1: [ -5   6  -4  11  -7   8  -5  -1   1  -1  13  -7   1   9   6 -28  -4  18
   3  -3   1  -3  11  -6   1 -13  -5   3  -1  15  11 -15  -4   5  -7  -4
  -2  18   9 -19   7 -15  12   1  12   6   5 -10  11  12]
2: [  4 -42  -4  18   1  -3   7  -5  -9  -6  -8   2  -5 -11  -7   7   1   8
  -2   1  -3   2 -12  10   7  16  -1  11 -10   0  -4  -3  -7  -9   1  -4
   2 -15 -17  -5   1 -22  11  -6  14   7  -2 -13   9  -4]
3: [ -1  27   5  -1  -2 -11  -2   0  12  -5  12   4   5   9  -8   2 -14  -5
 -13  -6  -2   1   3   5   8 -17   3  -9   2   0   6  -2  12  -2  -4   3
   0  -1  18 -14   1  45  15  -6   2   0   4  16  -7  12]
4: [ -5   1   2   3   3  -5  -3  -2   6  -2   7  -1   3   6 -11   5  -6  -1
   2  -3  -8   6  -3   5   1 -11  10  -9   4   1   5  -1   2  -8   5   0
   3   7   7   1  -9  38   6  -3   5   2  -1   9  -2   9]
5: [  0  -9   2  -2  -3  -3  11  -1  -8  -6 -14   2   0 -10  -5  10   9   1
   4   1  -4   0  -7  11   5   9  -4   9  -4  -3  -7   1   0  -2  -7   0
   2  -8 -17  -1 -10  -8   2  -1   4   4  -4 -10   9  13]
2 4 1
6: [  3  -6   8   1   0 -24  -4  -2 -14  -6  -2  -3   4   1 -13  26  -7   9
   3 -10  -9   4  -2  13  -5   3   6  -1  -3 -10  -3   2   3 -18   7   2
   3   4   1  -2  -7  37  13 -13   8  -4   8   8  -8  14]
4 3 5
7: [  6 -28  -6   7  -2 -12   2   8 -15   3 -10   3   1  -4 -10   6   1   9
   1  -2  -6  -6  -7   3   0   9   0   2  -6   1  -2  -4  -7  -8   2  -5
   2 -10 -15 -11  -7  -6  15  -6  15  -3  -6  -4   5   5]
2 5 6
8: [  0  25   4  14  -2   7   1 -11  11   0  19  -5   2  16   0  -3  -2  10
  -6 -16   0   1   8  11  16 -13  -7   5  10 -17   7 -11  11   1  -5  -9
  -6 -10  23 -21   1  -8  21   6   5   1   6  -7   5 -13]
1 3 4
9: [ -7  26  -8  20  -4   3  -8  -9  15   0   9  -7 -12  12   8  -6   1  12
  -5 -17   7   1   9   1  14 -16  -4  -7  -2   5  15  -9   9   1  -8 -11
   1  11  16   0   4  -8  15   2   1   3   6  -5  18  -6]
8 1 4
10: [ -9 -11 -12  13   3   1   9  -2  -8 -16 -12   1   0 -10   1 -14  11  -5
  12  -4 -12   4   1   8   9  -2   3  11 -20  15   8   1 -17  -8  -8   2
   5 -11 -14   9  -6 -12  -1  -6   3  -7  -5   1   6   7]
5 7 2
11: [ -7  -4  13  -9  -2 -24  -7   4   7  -1  -3  -1   9  -7  -1   9   5 -19
   1  -6  -4   3  -9  10 -12   1   8  -3   2  -7 -10  -5   4   2   7   1
   4  -5  -3   6  -2  41  -2  -5  -3   0  -3  19 -10  13]
4 6 3
12: [ 11 -40  -3  18   0  17  11  -6 -16 -13 -17   2 -10  -7   0  -2 -10  16
  -6   0  -6   7  -2  12   4  31  -7  14 -15 -14   3   2  -8 -13   6   1
  -1 -18 -10  -1 -12 -54   5  -2  15   6  -4 -10   8  -7]
2 7 5
13: [ 16 -26 -11   8   7  15   4  -5 -18   1 -33   1 -10  -8  10  -9   8   1
  -6  -1   2   1  -3   8  13  27  -5  14 -16 -11  -2  -4 -13 -10 -11  -3
  -6  -5 -18   4  -5 -62   1  -4   5  -6   0 -13  18 -10]
12 2 5
14: [  6   2  -6   1   1   2   4  -5  -5  -5  10   4  -9  13   0  -7  -8  23
  -6   4   3   4   7  -7  10   1  -5   6   4  -5   6  -6   0   5  -7   3
   2   0   4 -21   3 -34  22   4   5   0  -4  -9   1 -10]
1 8 9
15: [  6  -1   0   9 -11   1  -6   7  -4  -5 -10  -3  -8   1   8   4   8  -9
   1   0   1   2  -2   5  13   9   2  -5  -8  -5   6   6  -2  -5  -1  10
  -5  -1   3   8 -11 -25   4   1 -13 -13   0   1  18   6]
5 10 7
16: [ 13 -20  -9  12   9  11   9   0 -18  -9 -21   3  -9   1  -3  -8   1   2
   1  -6  11   5   3   4  10  27 -13   4  -8 -19   0  -3  -6 -12  -9  -5
 -11 -13 -11   5   1 -63  -3   3   2   2   1  -8  14 -16]
13 12 2
17: [ -4  15   3   5   9  -4   4  -5   2   2  12  -8   5   6   0  -7 -11   3
   0   1   0  -4  -1   9  -6  -4  -7   2   7  -1  -9  -2  12  -2  -3  -7
  -6   0   9 -12   6  32  -2  -1   4  -3   3  -1   0   5]
4 3 11
18: [-10  -6 -14   5  -1  10  -5  -5  -4  -4   4   4  -1   4   7 -14  -5  19
  -2  -5   7  -6  11  -8   1  -6  -4  10  -3  17   7   0   3  15  -1  -6
   4  20  -1 -16   6 -19  10  -8   8  16  -4  -5   6  -3]
1 14 9
19: [  7   8   9   7   9  -7   0 -14   5   0  16   0   0  16 -10  10 -19  17
 -13  -3  -1  -3   7  10   1  -2  -4   7  11 -15   5  -3  13  -2  -1  -8
  -6 -15   1 -30   4  16  13   0  23   1   4  -2   2  -6]
17 8 3
20: [ -4 -14  -1  10   7  -4   5  -3  -9  -3   1  -3   6  -3   2 -13 -11  15
  -8   8   9   0   2  11 -11   9 -10   4  -3   6  -9  -7   1   9  -7  -6
  -2   2  -2 -17   6 -22  13   1  21   8  -4 -18   5   0]
18 14 7
21: [ -3   8   9   7  -6 -12   4   1   9  -3   7  -5   3  -4  -4   0 -13   8
   4  -7  -3   0  -1   4  -1  -7   3   1   4   7  -6   0   6   0  -2  -4
   1   9  -5 -11   1  34   2  -3  10   2   1   0  -2   5]
17 4 3
22: [  3   6   5  -2  -6 -14   2 -12   6  -1  22   4   1   6 -11   8  -7   1
  -6  -6  -6   2  -4  -7  -7 -13   5   1   7   4   0   0   5   1  -2  -3
  -3  -1   1 -15  -2  35  13  -8   3  -4  -3   9  -6   4]
21 4 3
23: [  4 -34  -9  12   4  11   4  -1 -23 -11 -13   5  -3  -4   4  -5   0  12
  -7  -5   4  -2   2   1   2  29 -11   9  -7 -13   3  -6  -7  -4  -3  -1
  -2 -13 -16  -2   1 -45   2   3   4   2   0 -19   9 -11]
16 12 13
24: [  6  -3  12   1   3 -31   1   6  -6  -4  -2  -2   4  -3  -3  26  -1  -6
  12   3  -4   4 -13   3  -4   7  15  -9  -4 -10 -11  -1   3 -11   6   4
  -5  -1  -7   1  -8  44  -1 -15  -2 -10   1   8  -7   8]
6 11 4
25: [ -3   3  -9   3  -3  29   6  -7   7  11  -2   3   1  -3  13 -20   9  -2
  -3   3  15   0   9  -6   7   0 -15   3   0   8  -5  -7  -7  21  -5   3
   0   3   9   9   8 -46  -5   5  -9   3   8 -17   4 -10]
18 14 1
26: [  6 -25   0   8   6  23   3   0 -10  -7 -13   1 -11   3   0 -18  -4   9
  -6   4   9  -3  -1  -2   2  25  -6   6  -3 -12   2  -3  -9  -1   1  -6
  -4 -17  -3  -2  -3 -43   1   3   1   3   0  -8  17 -14]
23 16 12
27: [-10   5   0   4  -4  -3   3   0  20   5  16   1   7  -2   5  -3 -11  12
  -3   5  -4   3  10  -2  -2 -20  -9   8   4  18   3 -10   7  11  -4 -10
   2  12  -5 -15  12  28  11  -4   4  15   2  -4  -3  12]
21 17 22
28: [  4  22  11   8  -3 -26   0  -2   9  -5  12  -8  -2   2 -10   9 -16   3
   2  -6   1  -3  -2   9   2  -1  -1 -12   6 -13   1  -4  20  -8  -3  -7
  -1   1  12 -19  -4  29   9  -5   9  -5   3   7  -7  11]
3 21 17
29: [-10  -4   1   1   2  -4  -5  -9   7   1  19  -3  14   0  -4   2 -14  11
  -6  -5  -6   0   9   2  -9 -19   1  -4   0  16  11 -15  10   8   5 -13
  -3  -1   1 -17   7  44   3  -2  12   8  -2  -6  -9  15]
27 21 22
30: [  4  -1   3   0  -2  -6  -7   3  -2 -13 -12  -6  -2   3  -4   8  -2  -9
   5 -12  -9  -6  -9   1   8  -3  16  -5   3 -19  -1  -4   1 -13   3   2
 -10  -7  -9   1 -11  20   1  -6   1  -8   8  16   3  10]
4 24 6
31: [  5   2   8   8   5 -17  -2   1  -8   0   3   0   1  -3 -18  16  -8  -6
   6  -9  -3   8  -8   4   2  -4   8 -11   1  -5   1  -1   5  -6   4   6
   2  -1  -1  -3  -5  33  13  -2   5  -6  -1   8  -9  11]
4 6 24
32: [ -8   3   6  -4  -5 -19  -5   5   3  -8  -5  -8  11  -8  -5   5  -4  -2
   6  -9 -12  -1 -12   6  -7 -16  17  -3 -10  24   2   7   1  -5   6   2
   9  13  -5  16   3  50  -5 -14   4   0  -2  14  -5  27]
4 11 21
33: [  5 -16  -3   4   2  -7   7   2 -10  -8 -15   9   7 -10  -2  -1   8  -1
   4   2   4   3  -5  16  -2  14  -7   3  -7   5  -5   1  -4  -9  -4  -6
  -4  -8 -22  -1  -4  -7   6   0  13   5  -1  -4   3   4]
5 7 2
34: [ 15 -26   0  16  -3   9   9   2 -12  -2 -11  -2  -8  -6  -2  11   8  -9
   3   4   3  -3  -8  11   7   8   5  11 -13 -16  -4   0  -8 -12   1   2
   0 -18  -4  17 -15 -21   0   0   5  -5   2  -3   8   5]
5 2 15
35: [ -9   2   1   7   3  -9   1  -1  10  -5  23   1   9  -1 -13   9 -18  21
  -3  -7  -9  -6  10   1  -6 -28   0   5   5  12  -2  -2  13   0   1 -24
   9   3   5 -20   6  48   4  -4  11   7   3 -13  -9  11]
29 27 21
36: [ -5  -8  -1  12  -5   8  12  -8 -11  -1   8   3  11  -3  -1  -3 -10  13
   0   0  -2   8   1  -3   0  -3 -10  12  -4  19  -1  -5  -8  -2   1 -14
   4   4  -1  -9  -3 -15  20  -3  14   9  -7 -11   0  -6]
20 18 14
37: [  6  -2   2   3 -13  -1  -9   3  -2  -7 -11   0  -1  -3  -4  13  -9  -6
  10 -21  -9  -1   2   1   3 -13  22  -4  -5  -4  10  -3  -6 -10   1   6
  11  11   4   6  -8  14   5 -17  -5 -11   2   9  -3   7]
30 4 31
38: [ -6 -11  -6   3  -4 -21   9   0   0  -7 -14  -1   7 -11   3   7   1  14
  11   1  -1   0   0   6   2   5   2   2 -13   5   0  -6   1  -8  -2   2
  -1   5 -20  -9   0   0   3  -5  14   8   1  -1   2  13]
33 5 7
39: [ -2   2  -4  10 -18  -2   0  -2  11   2  -5  -2  -2   5   5  -8   3  -2
   7  -5   3   3   1  -2  13  -1   0   2  -5   2   3  -4   1  -7  -6  -2
  -5   3   2  11  -8 -23  15  -3  -7   2   3  -8  13  -5]
15 9 5
40: [ -5  14   0   9  -3  16   1  -1   9   3   3   1  -1   9   9  -9  -3  17
   2  -4   0   0   7 -12   3 -16 -10   1  -4  11   8  -2  -2   5 -11  -7
   0   9   2  -5  11 -12   4   0   8  18   5   0   7   1]
1 18 9
41: [ -3  19  -2  11   1  11  -2  -2   3  -7   2  -1  -1   9  -2 -14  -9  12
  -5  -8   6  -1  15  -1   6   6 -12  -1   5  -8   6 -12  -1  -5 -10 -12
  -7  -7   2 -14  11 -46  15   3   5   7   5 -10  11 -12]
14 40 8
42: [  7 -20  -8  11  -1  -1   6   8 -23 -14 -28   2 -12   0  -1  -6   9   2
   2   2   4   3   2   2  11  10   3  10 -15 -10   7  -4 -12 -12  -1   7
   3  -4 -22   8  -5 -50  -1  -5   3  -1   1  -1  14   3]
13 16 23
43: [-11  39  21   9   8 -45  -9  -3   5   0  26   0   6  11 -16   8  -8   9
   8 -10  -3 -11   2  -2  -8  -6  10  -8   5 -11  -5  -9  24  -4  -1  -5
   8  -7  15 -22  -2  57  20   2  16   0   1  11  -9  15]
28 3 22
44: [ -7  22  -1   0 -10  -9 -10   0  17  -3  12   0   2  10  -3   4 -18   7
   0 -10  -4  -5   7  -7  -2 -32   6 -11   8   6  15  -5   1  -3   1   0
   4  13  16  -4   4  33   9 -11   1   3   6  10   5   3]
3 4 22
45: [  3  18   5 -13   1  18  -4  -8   5   4  15  -2  -7  10   4  -8  -8  -3
  -7  -3   0  -8   4  -9  -9 -12  -4   0  14  -5   4  -1   1   9   2   2
   5  -1  21  -6   8  -3  -5   6  -8   5  -7   0  -4  -4]
40 17 8
46: [ 13  12   1   3   0   6  -5  -1   2  -3  -9  -2 -14  16   2   8  -4 -11
   0 -13  -4  -3  -3   3   4  10   7  -9   4 -18  -2  -5   7 -10   5   6
  -3 -11  18   0  -8 -16  10  -4  -6 -17   7   8  -3  -6]
15 30 39
47: [  8   0  -2  18   3  10   5  -5  -2  -1 -14   5  -4   5   2 -18   2   4
   2  -6  16  -1   1   3   9  17 -10   3  -5 -12   4  -5  -6  -5 -13  -6
 -12 -22  -7  -5  -3 -54   7  10   6   6  14  -4  10 -13]
16 26 41
48: [-12  -1  -5   3  -4  -6  -9  -1   0 -10 -13   6  -1  -6   2  -3  15   2
  13   4   2   0  -2  -4   5   5   6  -6 -16  11   0  -6  -3  -6   4  -1
 -10   3 -12  15   5 -26  -6  -4 -10   5  -4  -1  10   4]
39 15 10
49: [ -5  11  -2   2   1   2   3  -5  -2   1   7   1  -3  14   3  -8   4   6
  -8   0   5  -6   7   1  14  16 -10   1   1  -9  -1  -3   2   3   0  -7
  -9 -14   3 -14   2 -37  11   4  10   3   0  -8   8 -13]
41 14 47
50: [ 11  -7   2  -4   8 -16  -4   4  -6   4  -3  -1   1  -6  -5  12   1 -10
   4  -8  -4  -3  -7   8  -4   2  15  -1   8 -11   1   0   4 -16   6  -1
   5  -2  -7   5 -12  39  -1  -8 -11 -11   1  11 -12  12]
24 31 11
51: [  4  -8   5  -1   6 -13  -1   4 -27   3   0  -2   1  -2 -12  18  -4  10
   1   2  -6   0  -4   3   5   5  -4   4  -3 -10 -11   0   4  -7   2  -4
  -5 -13 -11 -10 -12   1   7   4   3   5   0   0  -5   4]
7 5 33
52: [  6 -16  -7   4  -1  21   6   4  -7  -6 -18  -3  -7   5   8  -3  14   2
  -3   2   6  -7  -1  -7  11  14  -2   4 -10  -9   2  -6  -7  -2  -6   2
  -8  -3 -10   8  -5 -51   3   2  -5   4   4  -4   9  -4]
26 42 16
53: [  9  -4  -5   4   3  -8   1  10 -13 -14 -22   3  -7   2   5  -9  15 -17
   6  -5   7   3 -10   1  11  17   2   3  -9 -11   1   2 -14  -8  -4  11
  -4   8  -6  21  -8 -31   2  -6  -1  -2  -4   7   9  -1]
15 42 52
54: [ 10  15   0   3   1   3  -5  -7  -6   1  -9  -4 -13  12   4   7  -7 -13
  -2  -1   8   2  -2   8   5  11   8 -13   5 -16   7   7   1 -10   2   6
  -9  -2  13   2  -4 -22   5  -5 -15 -16  -1  13  11 -13]
46 15 39
55: [  2  -2  -6   7   8  13   5  -4  -1  -8  -8   4 -13   4   7 -28   7  14
  -3   5   6  -1   5   4   8  16 -13   6  -4  -4   6   4  -4   3  -7  -4
   0 -11   0  -9   3 -57   2   6   3   9  -6 -17  16 -21]
26 47 49
56: [-13  -5  -1   7  -6  -8   1  -3  -1  -5 -10   6  -1  -8   0   1   1   5
  11  -5  -4   6   1   6   2   1   9  -8  -9   9   2  -2   0  -5  11   5
   8   1  -2   7  -6  -5   4   0   7   0   6   8   7  12]
38 48 5
57: [  7  21   0   2   0   4  -8  -1  -3   6  -8  -1  -8   1   7  -5   1 -16
  -4   1   8  -1  -3  -7   0  12   1  -9   2 -20  -8   9  -9   5  -5  15
  -9   5  13   3   4 -22  -3  -1  -6  -3   2   3   0  -4]
54 46 15
58: [-11  28   7   0  -7 -13  -5  -1  15   0  20  -7  11  11   1   5  -9   2
   6   3  -3  -2  -1   0  -3 -24   6 -15   4  14   2  -2   9   3  -4  -4
   6  14  19  -8   5  53  15  -3   4   4   6  11  -2   5]
44 3 4
59: [-12  40   1  -2  -7 -18 -15  -1  19  -1  15  -3   2  11   2  -3 -15   3
  11 -12  -6  -5   8  -4   6 -26   7  -5 -12   3  14 -14   6  -3   3   1
   1  24  20 -10   1  45   8   2  -3   1   3  11   3  14]
44 58 3
60: [-13  24   9   3  -5  -5  -4  -5  15  -2  12  -4   7   7   5   0  -5  -6
   3  -9   1   3  10 -10   6 -29  10  -1   0   8   5   8   8   2   1  -4
   3  16  13   1   1  44   0  -7  -8   4   1   3   4  14]
44 58 59
61: [ -9 -13 -11   3  -5  -6  -2   6  -4  -7 -13  -1  -5 -10   4  -9  12  -7
   8  -5  -7  -1   1  -4  -1   0  11  -3  -9  13   2   4  -7   0  -3   2
  10  10 -15  16  -4 -13 -15  -6  -2   6   2   0  10  10]
48 56 10
62: [  4  11  -8  22  -1  11  -2  -1   0 -10  -2   3  -6   7   4 -20  -3  23
  -7  -6   9   1  15  -2  10   9 -14   8   1  -2  15   3  -4   2  -8 -12
 -11  -4   6 -16   2 -50  13   5  14   8   7 -14  11  -9]
41 55 49
63: [  5   1  -2   1 -10  -2  -4  10  -3  -8 -23   4  -3  -4   6  -7  11 -11
  12   0   2   4 -12  -1   6   7   3   0 -12  -7   8   0  -8   4  -2  18
  -6  14   2  18  -7 -27   4  -2  -9  -4   5   4   9   4]
53 15 48
64: [-13  10  -5  11  -3   4   5  -1   6   0   8  -2  -5   7   2  -4  -7  22
  -3  -5  -2  -1   9  -1   3 -10 -10   7   4   8   7 -14  -2   2  -7 -13
  -7   3   0 -14   4  -4  14  -4  15  13   1  -1  10   6]
40 1 18
65: [  0  20   6  20   0  -5   0 -17  -1  -7  14 -10  -5  24 -10   0 -12  16
  -8 -16  -3  -7   5   4  12   1  -4   4   7 -22   6 -12  11  -9  -6 -14
  -8  -8  10 -25   1 -16  34   2  11   3   3  -7  13  -3]
8 19 41
66: [-19  25   4   2  -7  -8  -6   9  18  -1  11  -2  -3   6   1 -24  -1  -9
   9  -1  -2   2  14   2  -7 -14  -1  -5   3  10   9   0  10   7  -2  -7
  -3  23  10  -4   5  49   4  -9  -6   6   4   1   5  18]
60 58 59
67: [ -6  -2   7   7   7   5   0 -10   2  -5  10   0   7   4 -10  14  -8  17
  -8   1  -1  -1  -1   1  -7  -1   0   1   8 -19  -5  -1  11  -5   7  -8
   4 -14   2 -32   2  18  10   6  13  -5  -1  -4  -4  -6]
19 17 22
68: [ -2   1  -1  11  -4   9   2  -7  -3  -6 -12   3 -15  -1  -1  -7   2  -1
  -3  -4   4   7   4  -1   6   2  -4   1 -11  -4   7  -5  -1   0  -5   8
  -2  -2   6  -1  -5 -38  22  -5  -5  -3  -4  -4  10  -2]
39 15 52
69: [  9  28   3   7  -4  -6  -4   6   6   3  -6  -8 -12  10  -3   8  -5  -5
   0 -22  -6  -7  -3   1  11  -6   8 -15   1  -7   8  -6   3 -10   3   3
  -5   4  17  -1  -9  13   5  -3  -9 -13   4  12   7  11]
46 30 37
70: [  8   7  -1  11   0   3   6  -1  -6  -6 -12 -10 -14   6  13 -13   8   2
  -2   1   3   0   5   7  14  12  -3   1  -8  -3   0   1  -6  -5  -5  12
 -11  13   6   3   1 -45  14  -1  -3  -2  -1   0  11  -1]
68 15 52
71: [ -9   4   5  -4  -2 -16 -10  -2   5  -3   7  -1   8 -11 -12  13  -1 -12
  11  -5 -13   3 -14   4  -9 -16  11 -14  -2  20   0   7   1   2   9   6
   8  10   0  10   0  57   3 -11  -1  -4   2  11 -15  21]
32 4 11
72: [  6   1  -3   6   8  -3   2 -11  10   1  14  -6   3   6  -6  -1 -13  15
  -4  -7   3  -6   6   6   2  -1 -16   3  15  -5   5  -5   9  -3  -1  -6
  -3 -12   5 -34  -2  18  16  -5  12   4   1  -5  -3   1]
19 67 17
73: [ 13 -39  -7  21   5   8   5  -2 -14  -3 -15   4  -3  -4  -4   3   0   3
   1  -1  -1   7  -8  10   4  16  -2  12   1  -3   4  -7  -4  -9   0  -8
  -5 -18 -22   1  -7 -32   4 -10  12   4  -5 -13  13  -6]
2 23 12
74: [ -1  17   0   3 -14   2 -14  -6   0  -6  -5  -1   2   1   2   2  -1  -4
   7 -14   1 -13   2   2   5 -21  11 -11 -17   2   6  -5   1   0   5   4
   3  14   6  16   2   9   0  -7  -3   0  -3   9   0  10]
37 69 56
75: [ -2  -5  13  -1   8  -8   2  -1  -7   1  17  -1   6   6 -12   9  -6  20
 -12   5  -5  -2  -1   3 -15   7 -16   7  11  -6 -11  -9  18   5   3 -19
   4 -18  -4 -28   4  12   8   8  13   2  -5 -10  -1  -3]
67 19 72
